Below is a small trained network, with its code and all its weights. Each question gives an input and a class and asks what happens when units are switched off, that is, made to give their printed mean instead of their output.

import numpy as np


def w(rows, s, z=0):
    codes = np.array(rows[::2]) - 128.0
    scale = np.full(codes.shape[1], s)
    scale[-1] = z or s
    return codes * scale


def norm(h):
    return h / np.sqrt((h * h).mean(-1, keepdims=True) + 1e-5)


def f(y):
    return np.maximum(y, 0)


def log_softmax(a):
    a = a - a.max(-1, keepdims=True)
    return a - np.log(np.exp(a).sum(-1, keepdims=True))


def net(x, mask):
    res = np.array(x, float).reshape(1, 5) / 4 @ E
    u = 0
    for l in range(3):
        y = f(norm(res) @ A[l][:, :-1].T + A[l][:, -1])
        res = res + np.where(mask[u : u + 4], y, B[l][:, -1]) @ B[l][:, :-1]
        u += 4
    return log_softmax(norm(res)[-1] @ U[:, :-1].T + U[:, -1])


A, B = {}, {}
E = w([
[107,157,159,140,60,56,3,179,147,49],'x0',
[42,160,66,31,121,69,64,72,108,42],'x1',
[179,125,141,121,91,89,134,119,133,135],'x2',
[164,143,206,62,136,162,136,174,108,84],'x3',
[115,114,187,109,135,169,101,125,4,203],'x4',
],0.0056)
A[0] = w([
[160,137,236,99,115,133,52,161,33,144,32],'0.n0',
[212,91,198,154,33,158,225,239,82,170,44],'0.n1',
[156,85,146,80,110,165,184,144,255,111,68],'0.n2',
[188,105,178,86,139,196,157,122,107,234,2],'0.n3',
],0.0038,0.0026)
B[0] = w([
[64,130,177,197,105,169,43,78,69,39,234],'0.n0',
[197,254,103,64,158,165,172,96,191,171,252],'0.n1',
[43,188,196,131,166,142,88,240,141,121,185],'0.n2',
[64,179,53,169,151,64,220,25,52,71,204],'0.n3',
],0.0065,0.0032)
A[1] = w([
[163,130,191,27,197,149,185,128,53,188,43],'1.n0',
[65,177,159,33,172,79,137,171,226,68,4],'1.n1',
[222,137,116,164,133,91,165,255,150,203,47],'1.n2',
[74,59,63,158,183,177,211,102,87,161,75],'1.n3',
],0.0049,0.0017)
B[1] = w([
[184,123,195,204,172,94,216,14,108,142,240],'1.n0',
[94,95,34,135,135,136,51,48,195,205,252],'1.n1',
[141,102,209,85,75,87,139,204,144,136,221],'1.n2',
[204,252,103,61,144,135,194,1,120,120,253],'1.n3',
],0.0071,0.0032)
A[2] = w([
[107,114,216,159,105,159,47,132,144,164,90],'2.n0',
[153,116,130,149,157,135,150,253,185,166,84],'2.n1',
[167,87,72,187,211,137,228,75,95,163,147],'2.n2',
[156,90,152,135,60,120,131,86,175,127,252],'2.n3',
],0.0057,0.0017)
B[2] = w([
[172,93,145,131,90,170,213,184,123,115,196],'2.n0',
[99,72,108,229,22,218,111,149,169,225,180],'2.n1',
[194,254,149,45,189,167,113,167,128,124,254],'2.n2',
[24,202,126,109,151,226,131,143,77,168,188],'2.n3',
],0.0069,0.0054)
U = w([
[182,207,136,99,178,159,197,78,109,160,203],'0',
[42,130,11,98,114,103,64,100,157,118,175],'1',
[82,111,203,136,59,151,80,159,35,70,163],'2',
[112,123,133,178,63,185,147,199,183,209,161],'3',
[123,81,141,130,144,66,166,166,129,117,53],'4',
[157,55,115,135,113,106,151,102,121,130,55],'5',
[141,48,99,109,151,112,143,177,98,159,2],'6',
],0.012,0.0052)

Each question gives the input, the list of numbers given to net, and the class t.
The units are the neurons (one row each of A and B). Each row of codes is followed by its name. A weight is (code - 128) times the scale printed after its matrix; where a second scale follows, it is the last column's (A, B and U).
mask holds one flag per neuron, layer by layer. A switched-off neuron (its flag False) gives its mean, the last column of its row in B, instead of its output. The means were averaged over made-up inputs and are rounded, as every weight is.
A unit's drop is (log p(t) with every unit on - log p(t) with that unit switched off) / (log p(t) with every unit on - log p(t) with every unit switched off).
The circuit of an input: a set's keep is (log p(t) with only the set's units on - log p(t) with every unit switched off) / (log p(t) with every unit on - log p(t) with every unit switched off). Starting from all 12 units, units are removed one at a time, each time the one whose removal leaves the highest keep (on an exact tie, the one counted first), for as long as the keep stays at least 0.8.
units of the circuit, in order: the units of the circuit, biggest drop first
top k neurons: the k neurons with the biggest drops, biggest first
top k neurons in layer l: the k neurons of layer l with the biggest drops, biggest first
drop of u: that unit's drop, to one decimal
input [-4,-3,-3,-1,-7], class 3: top 2 neurons -> [0.n2 0.n3]
input [3,-1,6,-2,-4], class 3: units of the circuit, in order -> [0.n3 1.n3]
input [5,1,-3,-5,3], class 2: units of the circuit, in order -> [1.n1 0.n1]
input [-7,8,5,2,-5], class 1: top neuron -> [1.n1]
input [0,3,7,-7,3], class 1: units of the circuit, in order -> [1.n0 1.n3]
input [1,-1,-2,5,2], class 2: top 2 neurons -> [0.n0 1.n3]
input [4,0,6,-1,-4], class 1: top 2 neurons -> [1.n1 2.n1]
input [-1,7,5,6,2], class 2: top 2 neurons -> [0.n1 0.n0]
input [1,-1,4,-2,-7], class 3: top 2 neurons in layer 0 -> [0.n3 0.n0]
input [-2,-1,-1,-1,-8], class 3: top 2 neurons in layer 0 -> [0.n0 0.n3]
input [6,0,4,5,-7], class 1: drop of 1.n1 -> 0.8
input [2,-1,2,0,6], class 2: drop of 0.n1 -> 0.0
input [1,0,-7,6,4], class 2: drop of 0.n0 -> 1.4
input [3,1,1,7,2], class 2: drop of 0.n0 -> 0.1
